Here is a tiny trained network, its code and every weight. The questions are about switching its units off for an input and a class, where a switched-off unit gives its printed mean instead of its output.

import numpy as np


def w(rows, s, z=0):
    codes = np.array(rows[::2]) - 128.0
    scale = np.full(codes.shape[1], s)
    scale[-1] = z or s
    return codes * scale


def norm(h):
    return h / np.sqrt((h * h).mean(-1, keepdims=True) + 1e-5)


def f(y):
    return np.maximum(y, 0)


def log_softmax(a):
    a = a - a.max(-1, keepdims=True)
    return a - np.log(np.exp(a).sum(-1, keepdims=True))


def net(x, mask):
    res = np.array(x, float).reshape(1, 6) / 4 @ E
    u = 0
    for l in range(3):
        y = f(norm(res) @ A[l][:, :-1].T + A[l][:, -1])
        res = res + np.where(mask[u : u + 4], y, B[l][:, -1]) @ B[l][:, :-1]
        u += 4
    return log_softmax(norm(res)[-1] @ U[:, :-1].T + U[:, -1])


A, B = {}, {}
E = w([
[131,162,123,197,54,187,171,78,162,78,95],'x0',
[127,133,131,146,133,107,141,129,141,147,121],'x1',
[130,215,108,101,155,121,127,161,171,102,112],'x2',
[144,183,98,126,80,124,149,93,88,186,208],'x3',
[117,118,102,128,134,123,131,121,128,113,136],'x4',
[148,138,93,71,99,106,173,88,75,143,4],'x5',
],0.0043)
A[0] = w([
[172,62,123,133,145,100,110,43,124,136,151,63],'0.n0',
[170,231,80,110,159,144,93,171,206,99,133,37],'0.n1',
[133,2,185,231,129,182,137,74,40,189,133,2],'0.n2',
[107,135,172,183,107,183,135,112,164,149,159,185],'0.n3',
],0.0043,0.0031)
B[0] = w([
[105,98,187,117,56,121,150,171,126,115,139,163],'0.n0',
[3,157,197,88,69,98,191,156,129,97,133,223],'0.n1',
[19,166,201,65,49,76,235,199,148,38,166,228],'0.n2',
[158,102,39,151,155,162,83,152,214,126,117,253],'0.n3',
],0.0051,0.0029)
A[1] = w([
[132,120,143,66,172,36,50,195,70,176,173,20],'1.n0',
[130,152,104,223,72,168,149,71,146,84,96,6],'1.n1',
[158,202,74,117,66,121,166,95,122,191,253,58],'1.n2',
[108,89,187,145,202,121,82,119,201,44,67,146],'1.n3',
],0.005,0.0017)
B[1] = w([
[155,114,31,142,141,250,253,175,144,175,162,228],'1.n0',
[174,117,44,139,140,158,171,187,103,224,186,208],'1.n1',
[99,90,246,199,250,122,104,34,50,43,16,255],'1.n2',
[134,137,178,192,196,139,136,36,17,138,122,238],'1.n3',
],0.005,0.0044)
A[2] = w([
[111,115,141,192,168,152,73,143,170,116,233,87],'2.n0',
[74,253,139,76,156,113,135,145,154,126,110,8],'2.n1',
[157,176,100,196,75,188,150,88,163,94,123,116],'2.n2',
[156,117,91,74,70,97,147,85,88,169,40,45],'2.n3',
],0.0053,0.0015)
B[2] = w([
[179,195,85,73,57,64,62,100,148,144,59,254],'2.n0',
[64,15,180,128,28,103,143,137,131,83,207,211],'2.n1',
[127,59,140,58,195,161,193,178,90,176,158,232],'2.n2',
[152,193,104,141,85,87,1,135,220,118,188,238],'2.n3',
],0.0071,0.0038)
U = w([
[167,106,57,117,164,203,212,191,144,207,151,255],'0',
[36,113,190,103,42,84,170,151,152,74,167,185],'1',
[188,194,85,134,92,97,7,94,221,142,123,59],'2',
[122,138,195,201,210,136,117,49,46,112,74,26],'3',
],0.011,0.00094)

Each question gives the input, the list of numbers given to net, and the class t.
The units are the neurons (one row each of A and B). Each row of codes is followed by its name. A weight is (code - 128) times the scale printed after its matrix; where a second scale follows, it is the last column's (A, B and U).
mask holds one flag per neuron, layer by layer. A switched-off neuron (its flag False) gives its mean, the last column of its row in B, instead of its output. The means were averaged over made-up inputs and are rounded, as every weight is.
A unit's drop is (log p(t) with every unit on - log p(t) with that unit switched off) / (log p(t) with every unit on - log p(t) with every unit switched off).
The circuit of an input: a set's keep is (log p(t) with only the set's units on - log p(t) with every unit switched off) / (log p(t) with every unit on - log p(t) with every unit switched off). Starting from all 12 units, units are removed one at a time, each time the one whose removal leaves the highest keep (on an exact tie, the one counted first), for as long as the keep stays at least 0.8.
units of the circuit, in order: the units of the circuit, biggest drop first
unit that matters most: the unit with the biggest drop
top k neurons: the k neurons with the biggest drops, biggest first
k most important neurons of layer l: the k neurons of layer l with the biggest drops, biggest first
drop of u: that unit's drop, to one decimal
input [2,-6,7,6,-4,7], class 1: 2 most important neurons of layer 2	(2.n1, 2.n0)
input [-2,-4,5,5,5,3], class 1: unit that matters most	0.n1
input [6,1,4,6,3,-7], class 2: top 2 neurons	(2.n0, 0.n3)
input [-7,-2,2,8,4,4], class 3: top 4 neurons	(1.n2, 1.n1, 2.n2, 0.n3)
input [0,0,-5,-8,0,-7], class 3: top 2 neurons	(1.n3, 2.n3)
input [7,6,-7,6,-1,1], class 0: 2 most important neurons of layer 1	(1.n1, 1.n3)
input [5,-1,7,7,2,4], class 1: 2 most important neurons of layer 1	(1.n3, 1.n0)
input [5,-5,-4,-5,-3,-3], class 0: top 3 neurons	(1.n2, 2.n2, 0.n3)
input [6,-7,6,-1,1,5], class 0: 2 most important neurons of layer 0	(0.n2, 0.n0)
input [8,4,6,-7,2,-7], class 0: units of the circuit, in order	(2.n2, 1.n1)
input [-6,-8,8,-1,-2,1], class 1: top 3 neurons	(0.n1, 2.n1, 1.n1)
input [3,-1,5,-6,-7,8], class 2: top 3 neurons	(2.n3, 1.n2, 0.n2)
input [4,0,2,3,4,8], class 2: top 2 neurons	(2.n3, 1.n0)
input [-5,-2,8,8,5,5], class 1: units of the circuit, in order	(2.n1)
input [-5,-3,8,0,-6,-6], class 1: top 2 neurons	(0.n1, 2.n1)
input [7,1,3,1,-3,8], class 2: 2 most important neurons of layer 2	(2.n3, 2.n1)
input [5,6,1,0,-2,-6], class 2: top 2 neurons	(2.n0, 1.n0)
input [4,-6,3,-3,-1,-6], class 2: top 3 neurons	(2.n0, 1.n0, 1.n2)
input [4,0,-2,-7,2,-2], class 3: top 2 neurons	(1.n3, 1.n0)
input [3,8,-4,-1,-2,-5], class 2: most important neuron of layer 1	(1.n0)
input [6,8,-2,7,3,-5], class 3: 2 most important neurons of layer 2	(2.n3, 2.n2)
input [2,5,-2,5,-1,-4], class 3: top 2 neurons	(1.n2, 2.n3)
input [1,3,6,7,8,0], class 3: top 2 neurons	(1.n2, 0.n2)
input [5,-4,2,1,4,5], class 0: top 2 neurons	(2.n2, 1.n1)
input [-4,-3,-1,8,-1,-7], class 3: 2 most important neurons of layer 1	(1.n2, 1.n1)
input [5,-7,3,4,3,-7], class 2: top 2 neurons	(2.n0, 1.n0)
input [8,7,-3,-7,3,1], class 0: units of the circuit, in order	(1.n1)
input [-5,-3,-2,7,-4,-3], class 3: 2 most important neurons of layer 1	(1.n2, 1.n1)
input [6,-7,-3,3,-2,4], class 0: drop of 2.n2	0.2
input [1,2,4,8,-2,-3], class 3: drop of 1.n2	2.0
